Rows are numbered. After the first four, each row is followed by the numbers of the three nearest rows among all rows above it, by straight-line distance, nearest first.
0: [  6.3  -9.7 -20.9  -7.3 -11.5 -12.6  -3.5  -8.9  -1.9   9.6 -12.4  -7.9
  -9.1   6.3  -7.9   2.1 -11.0  -5.6  11.0  27.6 -25.7   8.8   7.8   8.8
   4.0  12.6  -3.3   5.9 -11.8   3.5 -24.7 -10.3   0.3   9.2  -8.3]
1: [  1.2 -22.1 -13.9  -5.7 -10.3 -21.4   6.2  -9.0  -6.4   2.4 -20.0 -17.7
   8.0   8.7  -2.4 -10.4 -15.9 -16.5  25.6  14.9 -18.9   2.8  14.7   7.9
 -11.8  15.7   5.2  -3.1   3.3  -1.8  -9.2  -8.0  10.7  59.5 -12.6]
2: [  1.3  -0.2  -9.2  -1.1  -5.9  14.4  -2.3   2.6  -3.3 -15.8   3.9  -9.9
   5.7  10.6  -6.0 -17.0  -2.3  -5.1  17.9   0.2 -21.2  -2.4  -1.7   8.7
 -16.5 -19.1  -1.1  11.1  -7.8  -0.8  -5.3  10.3 -11.9  16.0 -13.0]
3: [  6.5 -35.9 -22.3  -3.4 -21.7 -27.6   1.5  -2.3  -1.1  11.7 -15.3 -12.2
  -3.0   7.8 -13.0  -8.3  -7.5   2.5  25.2  37.1 -17.9   3.1  18.3  -1.8
  -9.2   7.1  -6.3   6.7 -12.9  -1.8 -22.8 -10.5  -8.3  27.2 -14.3]
4: [ -4.0 -17.5 -17.6  -3.0  -3.6 -22.8  -3.2  -0.2   3.1   1.0 -13.3  -0.7
  -8.9   1.8  -8.9  18.7   1.3 -12.9  29.2  34.9 -21.5   3.7  45.8  11.5
 -17.6  14.1 -17.2   6.1   0.8  -8.5 -15.3  -9.3  21.0 -27.6 -16.7]  0 3 1
5: [  6.4  -8.0 -10.8 -12.4   0.7 -12.9   0.9 -19.8 -13.6   4.3  17.9 -10.2
  15.6   4.6  -3.1   0.0 -20.0 -11.0   2.3   9.1  -5.3   0.9 -10.4   8.5
  16.0   7.6   1.3  -2.5  23.3  -2.7 -10.8 -12.9  58.5  46.6   6.8]  1 0 2
6: [  1.6 -14.4  -2.7  -3.3 -21.6   8.1   2.3 -15.6   1.7  -3.1   4.0   1.0
  -1.6 -12.2   5.6 -23.9 -17.6   0.1  -2.6  -5.7  -8.8   7.5 -14.3  -2.4
  -5.3 -12.8  -6.6   2.0 -18.2  -0.8  -0.1   9.5   6.2  99.9  12.0]  1 2 5
7: [-13.3  13.7  -4.4  -2.6   0.4  12.8  -0.4   8.6  -0.6  -3.9  12.8   0.3
  -0.6   2.2 -13.3 -13.5   2.2 -10.4  18.1  -3.2 -14.7  -1.1   5.5  12.4
 -17.4  -4.5  -7.7   7.5 -11.2  -8.8  -8.2   9.0  21.6 -13.0  -1.9]  2 0 4
8: [ 14.8  -5.8 -15.7   0.5 -10.3  -4.8   2.2 -19.9   1.0   7.4   2.0  15.9
  -4.7  -9.4  -7.6   2.9  -3.3   7.0 -24.4   1.5 -20.6  -3.0 -19.9  -1.3
   5.9  -4.2   7.0  -1.6 -21.3   6.6  -7.8  -6.0  24.7  64.7   4.0]  6 5 0
9: [ 11.9  -6.7  -6.9   2.5   4.9   7.6  -4.1   6.7   1.1  -0.9  11.8   5.9
   7.7   1.8   4.6  -9.0  11.6  -4.7 -11.7   7.1  -5.1  -6.9  -7.2   9.7
  26.6  16.2  16.2   4.9   5.8  -6.6   5.7   1.2   5.3  81.1   9.1]  8 6 5
10: [  4.0 -10.0 -17.2  -3.5 -21.4  -7.5  -3.3 -12.1  -6.7  18.5 -20.9  -6.6
 -11.3   3.4  -4.9  15.6   6.5   3.3 -12.3  17.2 -29.7  -0.3   3.1  -1.7
  -4.6   5.0  -2.7   7.7 -10.7  -7.3  -6.6 -11.8 -10.1   0.0  -4.3]  0 3 2
11: [ -6.2   9.1 -19.8   3.9 -25.6  -0.8  -2.2   4.5   1.9  -5.4 -16.6   7.1
   5.3 -13.8  -3.8  -7.0   0.6  -2.8   2.6  -5.2   5.1  -7.7 -11.8   8.0
 -14.8  10.1 -18.6  -4.8   1.5   3.6  19.2  -3.7 -20.7 -46.2  -8.2]  7 10 2
12: [ -5.2  13.8   4.2   1.5   3.6  16.9   6.8  -6.1   8.0 -11.6  13.3 -13.4
   2.7  11.3  -5.0 -18.9  -1.5   3.5  22.8  -7.6 -13.8   0.5  16.1   1.1
 -15.8  -7.7   3.1   1.5   3.5   7.7  -6.7   9.2  -4.6 -19.5 -13.0]  7 2 11
13: [-11.4  10.5 -15.7   1.1 -13.5   2.9 -13.0  10.4  -0.9   8.8   0.8   2.6
   3.7   3.2 -18.4 -17.2  -4.6   1.6   4.5  -4.5 -15.7   0.1  11.8   3.6
  -2.7   5.9   4.0  -7.0  19.4  -0.4   9.0  -9.0  15.8 -28.3  -1.2]  7 12 11
14: [ 12.8  -0.4  -7.5  -6.7   4.1   3.6  -7.3   8.1   2.4   0.8   7.8 -12.8
   5.2   0.6   4.8 -17.1   2.9   1.5 -14.1   0.7  -6.1  -0.6  -5.8  -0.9
  19.1   7.8   8.7  13.7  28.3  -2.7  11.8   6.5   2.2  37.2   1.0]  9 2 5
15: [ -2.5  -7.2 -14.6   2.7   4.6  -1.8  12.6   1.6   1.3   0.4   1.5  -1.0
  13.5  15.9  -4.2  -8.1   2.7   1.9 -16.5  -6.3  -9.7  -0.5 -12.4   4.1
  14.8   5.2  15.7   2.2  25.2   6.2   9.2   4.1   2.7   5.1   8.4]  14 13 2
16: [ -2.9   6.9 -20.3   7.2 -17.3  -6.0   6.7   3.0  -7.1  16.4  17.1  -8.4
   7.9   7.5  -8.4 -16.3 -18.3  -7.0   5.5 -12.7 -23.5  10.5   6.9   6.8
   0.9   1.4  17.3  -4.8  29.9   5.7   9.7  -5.8   9.9  20.5   2.8]  15 13 14
17: [-11.5   9.9 -17.7   9.9 -24.3  -1.1  -7.4   5.4  -2.3  -5.4  11.2  -1.3
  19.5   1.2  -9.3 -13.3  -3.9  -4.2  12.0  -5.2  -5.2   6.3   3.4   1.1
   2.0   6.7   4.8  -1.6  12.1  -3.3  10.0   5.9   2.8 -39.8   5.2]  13 11 7
18: [ -4.1  15.7 -14.9   1.6 -17.2  -2.9  -5.1   1.9  -1.8  -3.0   4.0   2.2
  10.8  -6.3 -17.8 -23.9  -7.2  -8.5  -8.5 -13.9 -18.3   2.9 -13.3  -7.7
  -0.8  -0.9   8.6   2.5  31.8   1.0   9.1  -5.2   2.3 -25.7  -2.2]  13 17 15
19: [ -2.9   6.3   8.0   1.7   4.3  10.0   6.3 -14.8  -0.9  -7.2   9.6 -14.6
   4.8  10.0  -9.9 -11.3   5.6   1.4  22.9   6.6  -2.3   7.0  22.1  -9.3
 -29.9  -5.8  13.5  -3.2   0.6  -3.5  -5.9  -7.0  -5.0 -26.6  -6.2]  12 7 2
20: [  0.1 -28.2 -26.6  -5.4 -23.0 -18.4  -1.4  -4.9  -5.1   1.5 -12.3 -22.8
  19.8   5.1  -3.5  -3.9  -7.5  -7.3  30.9  20.2  -9.8  -9.0  23.2  22.6
 -13.4  11.0  -8.8  -2.8  -6.1   1.2 -17.3  -0.4   7.8  38.8  -7.8]  1 3 0
21: [  5.8 -23.2  -7.9  -5.7 -16.2  -3.4  -0.7 -10.6  -2.3   8.1   6.7  -1.6
  16.4  -5.5   8.6   3.4  -9.3   2.2 -16.9   3.4 -23.1  -3.7 -47.7  -5.3
   2.3   7.1   6.1   0.8  -6.6   0.3  -1.3  -7.2  26.6  93.4  11.9]  8 6 9
22: [ -5.7  -9.3 -19.1   1.8  -6.4 -13.7   2.6  -8.8  -6.8  17.6  18.8  -3.4
  10.9  13.7 -16.7 -10.7  -7.3  -2.7 -18.1  -5.1 -17.1  -6.0 -13.4   1.7
  28.4   2.0  20.2   4.0  41.5   9.9  -4.4   4.1  13.9 -11.5   3.2]  15 18 16
23: [ -9.1  14.4 -20.6   1.3 -30.1  -3.8 -11.9   5.6  11.1  -6.6  -2.6  19.4
   5.1  -0.9  -9.5 -13.4  -5.7  -7.6   5.8 -16.5  -4.6  -1.1  -2.2  -0.1
  -8.5   9.8  -0.9   0.8  14.1  -0.5   6.7  -1.0  17.4 -18.5   4.0]  13 17 18
24: [  6.8  -0.8  19.1   2.3  -2.4  -3.3  -6.7 -10.0  -0.4  -6.0   2.8 -18.4
   0.0   0.3  -7.1 -10.2   0.5   1.5  17.5   4.8   9.5  11.2  25.5 -10.7
 -19.5   4.8  19.2  -1.3  -1.2  -7.0  -1.3   1.1   1.3  -6.1  -6.8]  19 12 7
25: [ -4.1   3.4 -18.2   1.4 -12.9  -1.5   6.1   2.7   4.4   8.6   6.0  -4.9
   0.9  -3.3  10.4 -20.1  -6.9  -3.1 -31.5   1.6 -33.0  -2.9 -52.9   6.5
 -11.9  -2.2  17.3   2.1  -7.4   0.3   3.9  -1.6   0.0  46.0  -2.8]  8 21 14
26: [-10.6  21.2 -17.8   5.1  -5.9  -8.9  -5.6   8.9   1.9  -2.2   7.6  24.1
  13.6  -1.8 -11.3 -12.9   6.5   1.9   6.9 -18.6  -8.3  -1.9   6.1  -0.4
   0.7   8.0  -9.0  -1.2  12.3  -1.4  16.2  -4.1  20.0 -82.0  -6.4]  17 13 23
27: [  7.4  -5.0 -14.4  -2.8 -21.9  -8.8  -0.9  -9.6  -8.0  -3.7   0.8 -21.8
  22.2   4.5 -10.9  -5.9 -16.9  -5.7  39.0  18.0 -20.5  -7.7  12.4   8.8
   1.4  14.1   5.8   2.3   2.3   8.6  -9.2  -6.5  27.5  88.9   9.0]  1 20 5
28: [ -9.8  11.2 -18.5   0.2 -28.3  -1.8   4.2   5.6  -5.2  15.5  15.3  -8.8
   9.8  -0.8 -21.9 -19.2  -0.4   0.6  -4.4 -17.9 -20.0   1.7  -2.0   4.2
   3.2  -0.9  12.3  -1.6  35.0   4.1   6.0  -5.6  20.6 -14.3  -2.2]  18 13 16
29: [-15.9  -5.6  13.6  -3.1  -5.0   6.7   2.6  -3.4  -1.1  -1.8  16.9   6.3
  -2.8  -4.8  -7.0  -9.5 -11.6 -14.7   2.1   1.5  -5.6   0.3  -6.1  -4.2
  -5.5  -4.7  -6.6  -5.6  -2.1  -2.3  -2.4  -0.2  46.1  45.5   4.9]  5 8 7
30: [ 13.8 -20.9  -4.5  -3.8  12.3   7.7   0.7   7.0  -0.1  -5.9  14.1  -6.5
   6.7  10.9  -4.8  -4.7   4.0  -5.3 -33.8  -3.4  -3.8 -12.6 -15.3   4.0
  20.2   8.0  21.3  -0.2  26.3  -8.7   4.2   4.6  -8.8  75.3   5.2]  9 14 15
31: [  0.9  -6.7 -12.6   2.9 -15.8   1.1   3.6 -14.5  -0.6   3.8   2.1 -13.6
  29.2  13.0   0.3 -13.0  -7.0   2.7 -21.1   3.6 -10.9  -0.1 -15.8  -0.5
   7.2  -4.2  12.3   0.0   4.9  11.0  -4.7   7.9   7.0  38.9   8.5]  15 14 25
32: [ -0.4 -10.1  -4.5   1.0  -4.9  -5.8   4.0 -13.9  -4.0   1.3  19.1   9.8
   3.0  -6.3  -6.0   5.1  -0.3   0.2 -17.7  -3.8 -10.2  -6.4 -24.6  -5.2
  -1.3  -8.7  -7.9  -3.0  -6.9   0.7  -4.1 -13.1  24.3  42.5   4.7]  8 29 31
33: [  0.3   5.1  -5.8  -2.2  11.6   3.2  -0.5   3.3  -5.5   2.1   5.3   4.2
  -0.9   3.4  -0.1   6.8   5.2  -1.9 -16.6   4.3  -5.9 -12.5  -4.0  -0.5
   8.7   9.4  16.1   0.5  27.4   1.5   9.0   5.4   6.6  16.2   8.6]  15 14 22
34: [ -5.8  14.6  -9.8   2.5 -24.6  -5.7   0.1   2.4   1.1   3.9  -0.6  -1.4
   6.1  -2.5 -14.1 -16.6 -12.1  -9.5  -3.1 -20.4 -22.7   1.8   8.4  -6.3
  -5.8  -3.5   1.4  -3.2  37.0   4.5  10.7 -10.9   4.7   2.8   6.8]  18 28 16
35: [ -4.3 -23.5  -6.3  -3.1   1.0  -7.0  -1.4  -7.2  -3.9 -12.2  -8.2  -2.1
  13.6  -0.7 -10.9   3.1  -9.9  -3.3  33.6  24.0 -10.0  -4.7  25.8  11.6
 -12.7  18.0 -11.3   0.7   3.4  -5.4  -2.7  -8.6  35.9  39.0   4.2]  20 1 27
36: [  2.0  14.0   7.2   5.4   7.8   9.6  -5.4  -3.5   0.8 -13.2  12.6 -15.1
   0.4   9.9 -11.2 -14.5   3.8  -8.1  36.0  -2.7 -10.0  -0.8  25.2 -11.3
 -19.4  -5.3   7.6  10.2  -4.1   2.9  -0.2  -6.2  -0.5 -30.1 -15.6]  19 12 24
37: [  7.7 -20.5 -13.6  -0.8 -10.7 -13.4   7.9 -11.1   0.9   4.1  -1.6  -3.5
  23.9   8.3   2.9  -5.3 -11.2 -14.4  33.6  19.2 -14.5  -5.8  10.9  10.2
  -9.8  21.1  -6.6   5.2  -6.4  -4.5  -3.6   0.7  18.6  71.7  -8.6]  1 27 20
38: [ -4.8  -8.9   4.5   2.7 -18.0   0.6   0.3  -2.6   0.0   3.3  -0.1   1.9
   1.5  -5.8   3.3  -9.7   0.8   0.5  -2.9   2.5 -12.4   2.8 -14.2  -0.6
 -13.3   0.4  -7.2  -7.6 -16.4  -0.7  -2.0  -0.2  20.6  44.3  13.1]  32 29 8
39: [ 13.6  -0.9   9.8 -10.4   0.5  12.5  -0.4 -15.7  -1.5  -7.9   0.8 -13.8
  -6.0  15.9 -12.3 -13.6  -3.0  -5.9   2.5   0.4  -9.9   2.7  20.9 -12.2
 -18.5   8.7  36.8  -0.8  11.0  -7.5  -1.5  -4.4  -1.4  -1.4   5.2]  24 19 12
40: [ -1.1   2.1 -11.2  -8.4 -21.4   1.2  -5.6  -2.1  -4.9   3.3   1.3  -1.2
  14.6  -5.9 -19.5  -4.2 -12.1  -3.9  -1.1  -7.9 -18.2   5.3  11.6   1.9
  -2.9   1.2  11.7   7.4  31.9   1.6   0.5 -10.6  16.4  -9.5   2.4]  34 28 13
41: [  1.4   9.4 -26.5  -3.7 -29.6   1.8  -1.1  -1.5  -0.2 -11.8  -1.1   3.4
  12.0  -9.3 -11.8 -26.5 -14.0 -12.1 -14.6 -15.8 -16.9  -0.1 -12.9  -7.5
  -9.7   2.6  -1.2  -3.7  15.5   8.2   7.0   2.9  -5.2 -14.6  -6.1]  18 23 34
42: [ -3.8 -11.7  -9.4   5.4  -3.2 -10.7  -2.6  -6.5  -3.3  -1.9   0.8  -8.1
   6.3   4.9  -2.5 -10.6   1.2   5.1 -14.5  10.4  -1.5 -16.4 -28.3   5.6
  10.2   7.5  18.0  -7.0  16.2   2.3   2.5   4.5 -15.0  17.3  11.8]  15 33 31
43: [ -1.0  -8.0  12.3  -1.5  -2.5  14.7  -3.4   5.2  -0.8  -1.9   3.8   2.3
  -4.2  -1.2   0.0 -13.7  -6.3  -1.9  -4.1   2.9  -8.9   4.3  15.1   1.5
  -4.8 -10.6  -1.9   3.3 -11.8  -2.0   0.6   2.1  18.4  66.2  14.5]  38 29 6
44: [ -0.6  17.4   8.3   5.6  -0.1   7.5   2.0  -8.8  -1.8 -16.0   6.5 -19.9
   3.3   6.6  -9.9  -9.0  -3.2 -10.2  27.1  -3.0  -5.6   3.2  23.6   1.7
  -9.7   1.4   8.3   2.7  12.4  -0.7  -4.6   2.5 -16.0 -23.6 -11.1]  12 36 19
45: [ -5.7  -7.0   0.5   2.8  -4.6   7.8  -4.8  -6.4  -0.1  -0.7   5.4  -3.1
  -5.2   3.8  -4.5  -7.9  -2.6   0.8  -8.1  -1.0 -16.0   3.4 -11.9   4.0
  -5.0  -7.8  -5.2   2.1   0.4   0.1   2.5   3.9  34.3  42.2  12.2]  38 29 32
46: [ -3.1   8.9 -15.1  -4.0 -30.5  -5.8   4.8   1.4  -9.7  -0.2   0.2  -4.9
   4.9 -11.1 -11.2 -17.8  -9.1  -4.2   0.3 -19.3 -21.7  -2.1   4.3  -1.9
  -0.3  -1.7  10.8  -8.4  23.2  -0.6  -6.2  -8.9  14.8  15.9   3.6]  34 40 16
47: [ -8.1  13.7 -24.2  -1.1 -19.9  -2.4   0.7  17.5   1.4   6.2   5.2   7.5
  14.3 -13.8 -19.6 -13.2  -7.8 -11.9  11.2 -12.1  -8.1  15.0  -4.7   3.3
  -2.8  10.6  -4.4  -1.9  21.5  -2.2  15.1  -8.2   6.2 -79.0   0.7]  26 17 13
48: [  4.6 -24.1 -15.9  -4.0 -29.3  -2.8   2.0 -21.8  -4.4   0.4  -1.6   1.3
   6.5 -10.4   0.4  12.4   2.8   3.0  -0.1   1.5  -8.5  -5.4 -19.4   6.9
  -5.4  -7.6  -2.9  -3.5  -9.0  -1.6  -5.3 -14.5  13.1  84.1  16.9]  21 8 6
49: [ 18.8 -13.1   5.4   5.7  -1.9  14.5   1.8   6.1   1.0  -4.8   5.6  -0.1
  10.4  -6.6   3.1  -8.0   5.2  -2.1  -2.4  -3.2 -11.4   6.6 -10.6   8.3
   6.9   0.4   0.5  -6.3   2.7   1.3 -11.3   5.3  -4.7  99.9   4.2]  9 6 43
50: [ -2.7  -3.1 -25.5  -1.6 -26.1  -2.3   0.3   0.2  -2.6   8.4   3.7   2.1
  14.2  -1.9 -14.0 -18.3  -3.1  -7.2   9.7  -8.4  -6.4  -3.6   9.1   0.2
   6.5   3.2   7.3  -0.3   9.7   4.3   6.3  -5.0  14.2  11.4  -0.5]  46 40 16
51: [  8.8  27.8  25.9   3.1  22.1   6.0  -7.1  -5.0   3.6  -4.4   9.8  -0.7
  -8.3   6.5 -10.8  -4.1   7.4 -10.5  41.1   8.5  15.9   3.5  49.7  -2.2
 -31.1  -0.8   7.9   0.7   9.7  -3.0   7.2  -4.0  25.9 -99.9 -14.5]  36 19 26
52: [  4.3 -18.1 -11.9  -6.0 -12.3 -20.9  -0.5  -5.0  -2.1   6.4 -19.8  -7.9
  10.3   8.2  -3.0  -0.4  -9.9  -2.6  36.7  29.2 -12.2  -3.1  19.0   2.2
 -15.4  11.9   0.6  -3.4  -4.9  -0.6  -9.4  -9.3  22.0  37.7  -6.5]  1 20 35
53: [ -6.2  -6.6 -20.1   1.3 -11.8   0.3  -1.9 -19.4  -1.3   7.4   6.2  14.1
  -2.1  -4.5 -10.9  11.7  -8.7   0.6 -20.6   0.7 -21.5  -1.9 -35.1  -0.7
   8.8  -1.3   5.0   4.2   2.2  -2.5   0.8 -21.4  18.9  20.0  -0.4]  32 8 45
54: [ 14.6  -1.9   0.7   6.1  -3.6  -0.3   4.5  -5.7  -4.3  14.1   7.1  -9.4
   9.8   0.2   1.5 -13.2 -10.5 -15.0 -32.8  -6.8 -11.4   2.1 -26.7  -4.3
 -17.6  15.5  29.4  -4.6  -9.7   0.4  -0.6 -11.9   2.1  37.1   8.9]  25 31 38
55: [ -8.0 -17.0 -11.1   5.6 -14.3  -8.1   6.4 -18.0 -13.8  13.3   8.2 -12.3
   6.9   5.2  -8.8 -12.2  -7.0  -5.3 -12.7  -3.2 -17.3  -1.8 -24.9   3.8
  19.0  -7.0  16.4   6.0  17.7  12.9  -4.7   9.9  21.7  24.0   5.3]  31 22 15
56: [ -5.8   5.8  13.8  -0.6   2.7   6.0  -2.4  -6.2  -6.7 -13.5  -2.5   3.4
 -15.3  -0.1  -3.6   5.8 -10.2  -9.0   5.2   4.1 -12.6   2.4   6.7  -4.0
 -10.5  -3.9 -18.2  -1.7   4.3  -2.2   3.0  -4.3  44.4  25.0   3.9]  29 45 38
57: [  1.2  15.1  13.3  -3.1  15.5  12.3  -6.4  -7.3  -0.2   0.5   7.9 -12.2
   4.0   9.4  -7.2  -5.8  -4.1   4.5  16.2   2.1  -6.9  10.2  21.1  -9.2
 -15.1   1.5  19.5  -3.1   8.9   0.7  -0.6  -0.5  -9.5 -48.4 -13.0]  19 44 36
58: [ -8.2   3.6 -16.1 -15.4 -20.9  -4.4  -6.7   3.3   5.3   3.6   6.1   4.9
  13.9 -17.7 -15.7 -22.9  -7.2  -0.8   1.5 -14.5  -1.1  -8.1 -10.4  -2.1
   0.6  22.2  -9.4   0.3  13.2   2.8   3.9   4.7   6.1  -3.6   2.0]  23 50 41
